Each row has a name. Each question is about the rows just above it.

[116 202 149 129] -> (114)
[150 123 123 149] -> (8)
[123 150 123 122] -> (62)
Shared by (114) and (8):
[149]
Whose row is [116 202 149 129]?
(114)
Repeated in (62):
[123]
[123 150 123 122] is in which row?
(62)
Shared by (8) and (114):
[149]

[124 160 120 120 142 129 121 175 106 120  84 159 120  72 162 160 145 108]  (111)
[126 136 125 140 117 127 127 147 131 130 116 136 128 109 147 125 138 131]  (85)
[125 168  96 156 118 135 123 173 102 125  81 152 134  78 158 123 149 105]  (71)
[169 174  84 146 186 186 128 144  95 151 135 135 161 131 124 130 132  91]  (22)
[124 160  98 157 110 129 121 175 106 120  84 159 127 159 162 123 145 108]  (153)
[148  78 129 105 135 126  90 118 112 164 171 144  84 144 141  89  76 114]  (69)
[169 174  84 178 186 186 128 144  95 151 130 135 161 131 124 130 132  91]  (158)
[140 110 110 141 130 139 124 143 115 140 110 134 133 107 140 121 129 160]  (143)
The value that (153) holds more than once:
[159]
The one value in (158) and (71):
[135]
Where do [124 160  98 157 110 129 121 175 106 120  84 159 127 159 162 123 145 108] appear?
(153)
The one value in (71) and (143):
[134]
The value that (69) holds more than once:
[144]

[107 148 138 126 122 117 145 148 111 150] : (15)
[130 158 158 203  70 209 158 174  79 170] : (105)
[ 85 160  66 203  70 209 158 174  79 170] : (27)
Which value appears more than once in (105)?
[158]
Where do [130 158 158 203  70 209 158 174  79 170] appear?
(105)

[127 127 115 179  96 127 116] = (4)
[146 155 127 115 124 125 134] = (100)
[124  94 105 102 127 137 131] = (58)
[135 177 183 139 101 128 107] = (183)
[ 98  89 126 134  87 103 159] = (76)
[136  40 141 119 126 155 102] = (169)
[139  95  94 115 169 120 117] = (93)
[135 104 105 115 129 124 137] = (124)
[115 111 100 135 155 127 123] = (6)
[115 111 100 135 155 120 108] = (129)
[114  95 119 103 143 142 129] = (155)
Whose row is [124  94 105 102 127 137 131]?
(58)
The one value in (58) and (169):
[102]

[141 109 144 141 140  79  87  76  78  99 143 148 154 165 154]  (108)
[141 150 130  79 108 153 169 128 108 144 142 104 142  80  76]  (59)
[141 144 130  79  94 153 141 128 108 144 142 104 145 120  76]  (66)
Which row holds [141 109 144 141 140  79  87  76  78  99 143 148 154 165 154]?
(108)
The row with [141 144 130  79  94 153 141 128 108 144 142 104 145 120  76] is
(66)
Which row holds [141 150 130  79 108 153 169 128 108 144 142 104 142  80  76]?
(59)

[136 196 182 177 150 115 149] = (52)
[123 123 149 123 123 123 123] = (90)
[115 116  97 150  61 103 114] = (7)
Which value appears more than once in (90)?
[123]
Whose row is [123 123 149 123 123 123 123]?
(90)
Where do [115 116  97 150  61 103 114] appear?
(7)
The one value in (90) and (52):
[149]
The one value in (52) and (90):
[149]

[121 128 103  98 139 101 151 126  93 127 126 123 148 136 127 157 137 175
 108  98 131 148 111 178 148 113 124 118  60] = (43)
[128 142 125 133 134 126 139 133 130 108 126 128 127 130 128 114 128 127
 139 130 124 156 130 153 138 127 118 132 122] = (123)
[128 142 125 133 134 126 139 119 130 108 119 128 127 129 128 104 119 139
 138 137 122 142 132 142 115 125 126 131 123] = (113)
[ 99  78  78 109 132  86 151 163 129 101 139 157 129 124 154 161  53 109
  89 156 154 110 138 118 128  93 137 132  94] = (24)
Whose row is [128 142 125 133 134 126 139 133 130 108 126 128 127 130 128 114 128 127
 139 130 124 156 130 153 138 127 118 132 122]?
(123)
Which row holds [128 142 125 133 134 126 139 119 130 108 119 128 127 129 128 104 119 139
 138 137 122 142 132 142 115 125 126 131 123]?
(113)
Which row holds [121 128 103  98 139 101 151 126  93 127 126 123 148 136 127 157 137 175
 108  98 131 148 111 178 148 113 124 118  60]?
(43)
Where do [ 99  78  78 109 132  86 151 163 129 101 139 157 129 124 154 161  53 109
  89 156 154 110 138 118 128  93 137 132  94] appear?
(24)

[132 145  90 124 131 183] : (86)
[ 80  62 121  81 151 140] : (47)
[ 80 145  80 136 101  80] : (20)
Shared by (86) and (20):
[145]
The value that (20) holds more than once:
[80]
Whose row is [ 80  62 121  81 151 140]?
(47)
Whose row is [ 80 145  80 136 101  80]?
(20)
Shared by (20) and (47):
[80]

[119 162 147 162 162 162 152] = (36)
[118  94 116 162 166  71 155] = (95)
[163 216 129 104 121 104 152] = (19)
Repeated in (19):
[104]
Repeated in (36):
[162]
Which value is in both (36) and (95)?
[162]
The row with [119 162 147 162 162 162 152] is
(36)

[118  64 143 114 128  95 181 152  83 115 157 196  94  99  63 182  58 193
 134 141 104 173 106 139 111 123 190 109 179  78 167 129 151 102 179  56] : (96)
[111 156 139  68 126 146 131 132 185 118 149 148  92  71 151 153 196  89
 125 128  70 111  84  62 164 112 176 136 117 112 153  81 150 198 159  92] : (130)
[111 156 139  68 126 146 131 131 185 118 149 148  92  71 151 153 196  89
 125 128  70  88  84  62 164 112 176 136 117 112 153  81 150 198 112 105] : (61)
[120 180 110 111 163 170 129 130 131 161 143 135 112 111 139 114 171 127
 134 133 118 103 118  67 154 134 135 130  85 107 136  94 147 175 117  99] : (145)
[120 178 144  98 126 177 128 128 158 151 155 127 110 102 138 125 148 131
 142 104 101  87 122  79 153 133 148 123 103 129 164  67 148 184 133 118] : (110)
[147 183 152 140 115 164 113 159 149 121 131 140 140  97 128 113 191 131
 104 113  91 134  78  67 205 131 116 118 105  99 171  92 166 171 118  96] : (84)
[120 180 110 111 163 170 129 130 175 161 143 135 112 111 139 114 171 127
 123 133 118 103 118  67 154 134 135 130  85 107 136  94 147 175 117  99] : (139)
Whose row is [120 180 110 111 163 170 129 130 175 161 143 135 112 111 139 114 171 127
 123 133 118 103 118  67 154 134 135 130  85 107 136  94 147 175 117  99]?
(139)
The row with [147 183 152 140 115 164 113 159 149 121 131 140 140  97 128 113 191 131
 104 113  91 134  78  67 205 131 116 118 105  99 171  92 166 171 118  96] is
(84)

[ 67 117 170 115 150] : (39)
[137 116 111 124 203] : (12)
[153 135 115 115 115] : (54)
[183 129 102  54  81] : (53)
[179 132 101 101  75] : (132)
[ 84 114 175  85 170] : (50)
[ 84 114 174  85 133] : (75)
[ 55 134 129 106  54] : (146)
Where do [ 67 117 170 115 150] appear?
(39)
Shared by (39) and (50):
[170]
Repeated in (132):
[101]
The value that (54) holds more than once:
[115]
Which row holds [183 129 102  54  81]?
(53)

[ 99 133 123 108 159 106 115  96 158 177 116 163  99 114 147 160 128  70
 108 136 107 116 117 165 124 112  85 115 167 133 106 148 171 121 134 175
 157 139  89] = (33)
[136 132 118 118 130 138 111 143 121 163  80 117 163 113  59 132  81 106
 153 121 111 149 179 129 143 124 128 146 115  37 129  59  80 186 148 160
 185 119 197] = (77)
[129 127 126 128 127 128 130 129 128 126 128 129 126 129 128 127 128 129
 128 127 128 127 126 129  80 129 128 128 127 129 125 126 128 127 127 128
 129 129 131] = (115)
Which value is in both (33) and (115)?
[128]
Which value is in both (115) and (33)?
[128]
Which row holds [ 99 133 123 108 159 106 115  96 158 177 116 163  99 114 147 160 128  70
 108 136 107 116 117 165 124 112  85 115 167 133 106 148 171 121 134 175
 157 139  89]?
(33)

